Below is a small trained network, with its code and all its weights. Each question gives an input and a target symbol and asks what happens when units are switched off, that is, made to give their printed mean instead of their output.

import numpy as np


def w(rows, s, z=0):
    codes = np.array(rows[::2]) - 128.0
    scale = np.full(codes.shape[1], s)
    scale[-1] = z or s
    return codes * scale


def f(y):
    return np.maximum(y, 0)


def softmax(a):
    e = np.exp(a - a.max(-1, keepdims=True))
    return e / e.sum(-1, keepdims=True)


def log_softmax(a):
    a = a - a.max(-1, keepdims=True)
    return a - np.log(np.exp(a).sum(-1, keepdims=True))


def net(x, mask):
    ids = ['ΛΠΣΨβθμτω'.index(c) for c in x.split()]
    T = len(ids)
    res = E[ids] + P[:T]
    u = 0
    for l in range(2):
        r = res
        for j in range(2):
            rows = slice(4 * j, 4 * j + 4)
            q, k, v = (r @ M[l][rows].T for M in (Q, K, V))
            z = softmax(np.where(np.tri(T) > 0, q @ k.T / 4**0.5, -1e9)) @ v
            o = O[l][rows]
            res = res + np.where(mask[u + j], z, o[:, -1]) @ o[:, :-1]
        u += 2
        y = f(res @ A[l][:, :-1].T + A[l][:, -1])
        res = res + np.where(mask[u : u + 4], y, B[l][:, -1]) @ B[l][:, :-1]
        u += 4
    return log_softmax(res[-1] @ U[:, :-1].T + U[:, -1])


Q, K, V, O, A, B = {}, {}, {}, {}, {}, {}
E = w([
[39,187,186],'Λ',
[126,156,111],'Π',
[141,94,182],'Σ',
[134,153,111],'Ψ',
[61,112,73],'β',
[195,107,164],'θ',
[101,129,222],'μ',
[164,135,4],'τ',
[156,91,186],'ω',
],0.02)
P = w([
[88,135,177],'0',
[72,122,172],'1',
[59,123,161],'2',
[49,120,161],'3',
[35,118,162],'4',
[58,98,161],'5',
[92,73,165],'6',
[118,45,165],'7',
[113,32,161],'8',
[115,27,156],'9',
[115,15,151],'10',
[125,2,152],'11',
[133,109,178],'12',
],0.008)
Q[0] = w([
[87,22,116],'L0H1',
[150,122,13],'L0H1',
[68,7,137],'L0H1',
[158,175,147],'L0H1',
[212,140,163],'L0H2',
[137,54,109],'L0H2',
[140,87,114],'L0H2',
[160,90,191],'L0H2',
],0.013)
K[0] = w([
[140,61,135],'L0H1',
[254,237,253],'L0H1',
[91,13,103],'L0H1',
[178,204,100],'L0H1',
[145,112,218],'L0H2',
[187,59,125],'L0H2',
[211,92,193],'L0H2',
[234,73,208],'L0H2',
],0.0099)
V[0] = w([
[173,101,146],'L0H1',
[86,58,69],'L0H1',
[40,8,78],'L0H1',
[132,201,131],'L0H1',
[132,128,171],'L0H2',
[75,211,61],'L0H2',
[165,64,128],'L0H2',
[191,65,124],'L0H2',
],0.012)
O[0] = w([
[144,84,109,95],'L0H1',
[253,200,192,182],'L0H1',
[202,207,141,255],'L0H1',
[61,46,122,96],'L0H1',
[6,167,18,160],'L0H2',
[170,82,172,72],'L0H2',
[85,232,88,132],'L0H2',
[89,240,149,114],'L0H2',
],0.0065,0.0098)
A[0] = w([
[254,125,116,74],'L0N1',
[157,78,165,248],'L0N2',
[31,131,126,99],'L0N3',
[181,167,4,253],'L0N4',
],0.0076,0.0051)
B[0] = w([
[60,107,15,225],'L0N1',
[105,254,127,238],'L0N2',
[67,75,144,199],'L0N3',
[168,37,227,254],'L0N4',
],0.009,0.0049)
Q[1] = w([
[64,191,87],'L1H1',
[155,181,166],'L1H1',
[110,173,181],'L1H1',
[153,254,69],'L1H1',
[145,105,195],'L1H2',
[231,88,153],'L1H2',
[160,72,84],'L1H2',
[220,107,30],'L1H2',
],0.011)
K[1] = w([
[213,123,152],'L1H1',
[216,86,98],'L1H1',
[140,103,131],'L1H1',
[142,92,73],'L1H1',
[111,71,92],'L1H2',
[115,140,65],'L1H2',
[10,120,123],'L1H2',
[78,176,178],'L1H2',
],0.013)
V[1] = w([
[150,192,142],'L1H1',
[180,118,130],'L1H1',
[146,82,56],'L1H1',
[206,232,163],'L1H1',
[55,169,80],'L1H2',
[245,131,87],'L1H2',
[148,115,133],'L1H2',
[124,98,64],'L1H2',
],0.012)
O[1] = w([
[79,155,111,72],'L1H1',
[177,85,179,87],'L1H1',
[254,88,105,111],'L1H1',
[138,181,140,3],'L1H1',
[216,210,50,137],'L1H2',
[149,89,69,49],'L1H2',
[139,69,173,122],'L1H2',
[155,94,100,107],'L1H2',
],0.0076,0.011)
A[1] = w([
[185,172,99,255],'L1N1',
[119,197,193,202],'L1N2',
[123,148,254,39],'L1N3',
[54,163,66,112],'L1N4',
],0.0094,0.0044)
B[1] = w([
[1,221,167,185],'L1N1',
[189,78,53,252],'L1N2',
[74,137,109,216],'L1N3',
[148,105,71,193],'L1N4',
],0.0096,0.012)
U = w([
[32,158,219,1],'Λ',
[125,163,132,48],'Π',
[188,152,36,78],'Σ',
[144,150,104,85],'Ψ',
[125,254,181,167],'β',
[140,134,101,144],'θ',
[93,136,78,124],'μ',
[137,103,249,189],'τ',
[202,126,25,148],'ω',
],0.0081,0.0069)

Each question gives the input, a string of symbols that net reads in full, and the target symbol t.
The units are the heads (4 rows each of Q, K, V and O) and the neurons (one row each of A and B). Each row of codes is followed by its name. A weight is (code - 128) times the scale printed after its matrix; where a second scale follows, it is the last column's (O, A, B and U).
mask holds one flag per unit, layer by layer, with each layer's heads first. A switched-off unit (its flag False) gives its mean, the last column of its rows in O or B, instead of its output. The means were averaged over made-up inputs and are rounded, as every weight is.
A unit's drop is (log p(t) with every unit on - log p(t) with that unit switched off) / (log p(t) with every unit on - log p(t) with every unit switched off).
The circuit of an input: a set's keep is (log p(t) with only the set's units on - log p(t) with every unit switched off) / (log p(t) with every unit on - log p(t) with every unit switched off). Starting from all 12 units, units are removed one at a time, each time the one whose removal leaves the highest keep (on an exact tie, the one counted first), for as long as the keep stays at least 0.8.
circuit, biggest first: the units of the circuit, biggest drop first
k most important neurons: the k neurons with the biggest drops, biggest first
top k neurons in layer l: the k neurons of layer l with the biggest drops, biggest first
heads that matter: for each layer, one digit per head in row order, 1 if its drop is at least 0.15 and else 0, layers parted by /
drop of u: that unit's drop, to one decimal
input μ τ ω, target τ: circuit, biggest first	L1H2, L1H1, L0N4, L1N2
input β Π Σ, target β: circuit, biggest first	L0H1, L1H1
input Λ Ψ θ Λ ω, target μ: circuit, biggest first	L0H1, L1H1
input Π β μ Λ Π τ β β β θ Π μ, target β: circuit, biggest first	L0H1
input θ Π μ Λ ω τ θ ω μ μ β τ β, target τ: heads that matter	01 / 01
input Π τ τ Σ Π, target τ: top 2 neurons in layer 1	L1N2, L1N4
input β Λ θ Σ θ Ψ Ψ μ, target β: 4 most important neurons	L0N1, L1N1, L1N4, L0N3
input μ Λ β Ψ μ μ Λ τ Λ Σ Σ, target τ: circuit, biggest first	L0N4, L0H2, L1H2, L1H1
input Λ Λ β θ Π μ ω Λ τ, target τ: circuit, biggest first	L0N4, L1N2
input Λ β Σ Λ ω, target β: heads that matter	10 / 10
input ω Σ Π Λ Π μ Π Π Σ μ ω τ Σ, target τ: circuit, biggest first	L0N4, L1H2, L1H1, L0N2
input ω μ Λ μ Ψ ω β β β, target β: heads that matter	11 / 01
input Λ Λ ω β β μ τ Π β Ψ, target β: 2 most important neurons	L1N1, L0N2
input Ψ Λ Π β μ Σ μ β θ, target β: heads that matter	10 / 00
input μ β ω, target β: circuit, biggest first	L0H1
input θ τ ω Λ Σ β μ μ β Σ, target β: heads that matter	10 / 00
input Σ Ψ τ μ Π Π μ, target τ: 3 most important neurons	L0N4, L1N2, L1N4
input μ μ Λ β Λ Σ β μ Ψ β Π, target β: top 2 neurons in layer 0	L0N3, L0N4
input Σ Σ β β Σ ω ω μ τ Ψ, target τ: heads that matter	01 / 01
input β Π θ μ Λ μ θ τ θ, target τ: 4 most important neurons	L0N4, L1N2, L0N2, L1N4
input Λ Ψ Π β Π τ, target τ: top 2 neurons in layer 0	L0N1, L0N4
input β Λ Σ μ ω Λ β Λ μ τ, target μ: top neuron in layer 0	L0N1
input μ ω μ τ Ψ μ Σ Λ Λ β τ β β, target τ: top 2 neurons in layer 0	L0N4, L0N1
input Π Π μ β Λ τ θ, target τ: top 2 neurons in layer 1	L1N2, L1N4
input μ τ μ Ψ ω, target τ: top 3 neurons in layer 1	L1N2, L1N4, L1N1
input β Λ β β, target β: top 2 neurons in layer 0	L0N2, L0N1
input ω Σ θ ω μ, target μ: top neuron in layer 1	L1N4
input Λ Σ τ Ψ μ τ Ψ, target τ: drop of L1N2	0.3
input μ β Ψ τ Π, target τ: drop of L1N4	0.1
